Here is a tiny trained network, its code and every weight. The questions are about switching its units off for an input and a target symbol, where a switched-off unit gives its printed mean instead of its output.

import numpy as np


def w(rows, s, z=0):
    codes = np.array(rows[::2]) - 128.0
    scale = np.full(codes.shape[1], s)
    scale[-1] = z or s
    return codes * scale


def f(y):
    return y / 2 * (1 + np.tanh(0.7978845608 * (y + 0.044715 * y**3)))


def softmax(a):
    e = np.exp(a - a.max(-1, keepdims=True))
    return e / e.sum(-1, keepdims=True)


def log_softmax(a):
    a = a - a.max(-1, keepdims=True)
    return a - np.log(np.exp(a).sum(-1, keepdims=True))


def net(x, mask):
    ids = ['αδζθμξπστφψ'.index(c) for c in x.split()]
    T = len(ids)
    res = E[ids] + P[:T]
    r = res
    for j in range(3):
        rows = slice(3 * j, 3 * j + 3)
        q, k, v = (r @ M[0][rows].T for M in (Q, K, V))
        z = softmax(np.where(np.tri(T) > 0, q @ k.T / 3**0.5, -1e9)) @ v
        o = O[0][rows]
        res = res + np.where(mask[j], z, o[:, -1]) @ o[:, :-1]
    y = f(res @ A[0][:, :-1].T + A[0][:, -1])
    res = res + np.where(mask[3:7], y, B[0][:, -1]) @ B[0][:, :-1]
    return log_softmax(res[-1] @ U[:, :-1].T + U[:, -1])


Q, K, V, O, A, B = {}, {}, {}, {}, {}, {}
E = w([
[169,71,149],'α',
[142,130,170],'δ',
[71,144,67],'ζ',
[96,131,181],'θ',
[191,18,213],'μ',
[78,35,11],'ξ',
[129,142,223],'π',
[149,111,222],'σ',
[65,155,7],'τ',
[18,124,128],'φ',
[88,148,183],'ψ',
],0.013)
P = w([
[64,7,181],'0',
[137,103,143],'1',
[34,157,135],'2',
[168,114,114],'3',
[34,150,139],'4',
[182,143,114],'5',
],0.011)
Q[0] = w([
[157,126,136],'H1',
[193,101,119],'H1',
[142,131,77],'H1',
[73,94,95],'H2',
[156,104,124],'H2',
[7,77,74],'H2',
[171,157,51],'H3',
[122,92,135],'H3',
[217,136,88],'H3',
],0.013)
K[0] = w([
[116,186,64],'H1',
[171,204,121],'H1',
[194,181,171],'H1',
[113,119,27],'H2',
[142,53,157],'H2',
[60,121,23],'H2',
[157,252,87],'H3',
[152,74,158],'H3',
[168,212,82],'H3',
],0.011)
V[0] = w([
[141,96,121],'H1',
[2,167,6],'H1',
[71,70,35],'H1',
[242,148,136],'H2',
[51,241,187],'H2',
[225,67,151],'H2',
[14,109,105],'H3',
[226,73,16],'H3',
[247,33,84],'H3',
],0.0077)
O[0] = w([
[131,187,96,152],'H1',
[212,62,108,123],'H1',
[162,140,43,199],'H1',
[123,121,181,2],'H2',
[2,86,92,114],'H2',
[151,101,176,94],'H2',
[114,92,31,244],'H3',
[237,188,56,47],'H3',
[161,205,102,126],'H3',
],0.0087,0.0064)
A[0] = w([
[67,188,96,84],'N1',
[195,16,232,254],'N2',
[78,163,2,215],'N3',
[163,83,205,114],'N4',
],0.0095,0.007)
B[0] = w([
[87,178,224,160],'N1',
[72,241,49,192],'N2',
[255,93,223,253],'N3',
[113,216,198,147],'N4',
],0.0056,0.018)
U = w([
[106,173,89,213],'α',
[59,137,140,85],'δ',
[171,63,144,104],'ζ',
[64,79,109,109],'θ',
[196,220,181,229],'μ',
[197,109,86,240],'ξ',
[68,164,133,92],'π',
[120,215,164,73],'σ',
[254,131,164,3],'τ',
[116,8,153,158],'φ',
[80,85,125,138],'ψ',
],0.0096,0.0054)

Each question gives the input, a string of symbols that net reads in full, and the target symbol t.
The units are the heads (3 rows each of Q, K, V and O) and the neurons (one row each of A and B). Each row of codes is followed by its name. A weight is (code - 128) times the scale printed after its matrix; where a second scale follows, it is the last column's (O, A, B and U).
mask holds one flag per unit, heads first, then neurons. A switched-off unit (its flag False) gives its mean, the last column of its rows in O or B, instead of its output. The means were averaged over made-up inputs and are rounded, as every weight is.
A unit's drop is (log p(t) with every unit on - log p(t) with that unit switched off) / (log p(t) with every unit on - log p(t) with every unit switched off).
The circuit of an input: a set's keep is (log p(t) with only the set's units on - log p(t) with every unit switched off) / (log p(t) with every unit on - log p(t) with every unit switched off). Starting from all 7 units, units are removed one at a time, each time the one whose removal leaves the highest keep (on an exact tie, the one counted first), for as long as the keep stays at least 0.8.
circuit, biggest first: the units of the circuit, biggest drop first
unit that matters most: the unit with the biggest drop
k most important neurons: the k neurons with the biggest drops, biggest first
which heads matter: for each layer, one digit per head in row order, 1 if its drop is at least 0.15 and else 0, layers parted by /
input μ μ ζ α α φ, target μ: circuit, biggest first : [H3]
input τ ξ π, target ξ: circuit, biggest first : [H1, H3]
input ξ ψ δ, target τ: which heads matter : 101
input φ ψ α τ ζ, target φ: which heads matter : 001
input μ α π π ζ, target σ: which heads matter : 100
input φ π φ σ α, target φ: circuit, biggest first : [H2, H3, N2]
input ψ τ ζ ξ ζ ψ, target ξ: circuit, biggest first : [H1, N1]
input α τ θ π ζ, target μ: which heads matter : 001
input μ φ ψ α, target μ: circuit, biggest first : [H2, N2]
input τ φ θ ξ φ, target ξ: circuit, biggest first : [H1, H2]
input τ θ δ, target ξ: circuit, biggest first : [H1, N1]
input τ ξ α φ, target ξ: 2 most important neurons : [N1, N4]
input φ ζ τ, target φ: circuit, biggest first : [N3, H3, N2]
input ξ ζ σ, target τ: circuit, biggest first : [H3, N3, H1]
input φ φ α δ θ, target φ: circuit, biggest first : [H3, N2]
input α α ψ μ φ, target μ: circuit, biggest first : [N3, H3]
input τ δ ξ θ, target ξ: unit that matters most : H1
input τ α σ τ, target τ: which heads matter : 001
input μ ζ φ, target σ: 2 most important neurons : [N1, N3]
input ξ π μ ψ φ, target τ: 2 most important neurons : [N3, N2]
input ξ μ σ, target τ: most important neuron : [N2]
input φ ψ α ψ φ, target φ: 2 most important neurons : [N3, N2]
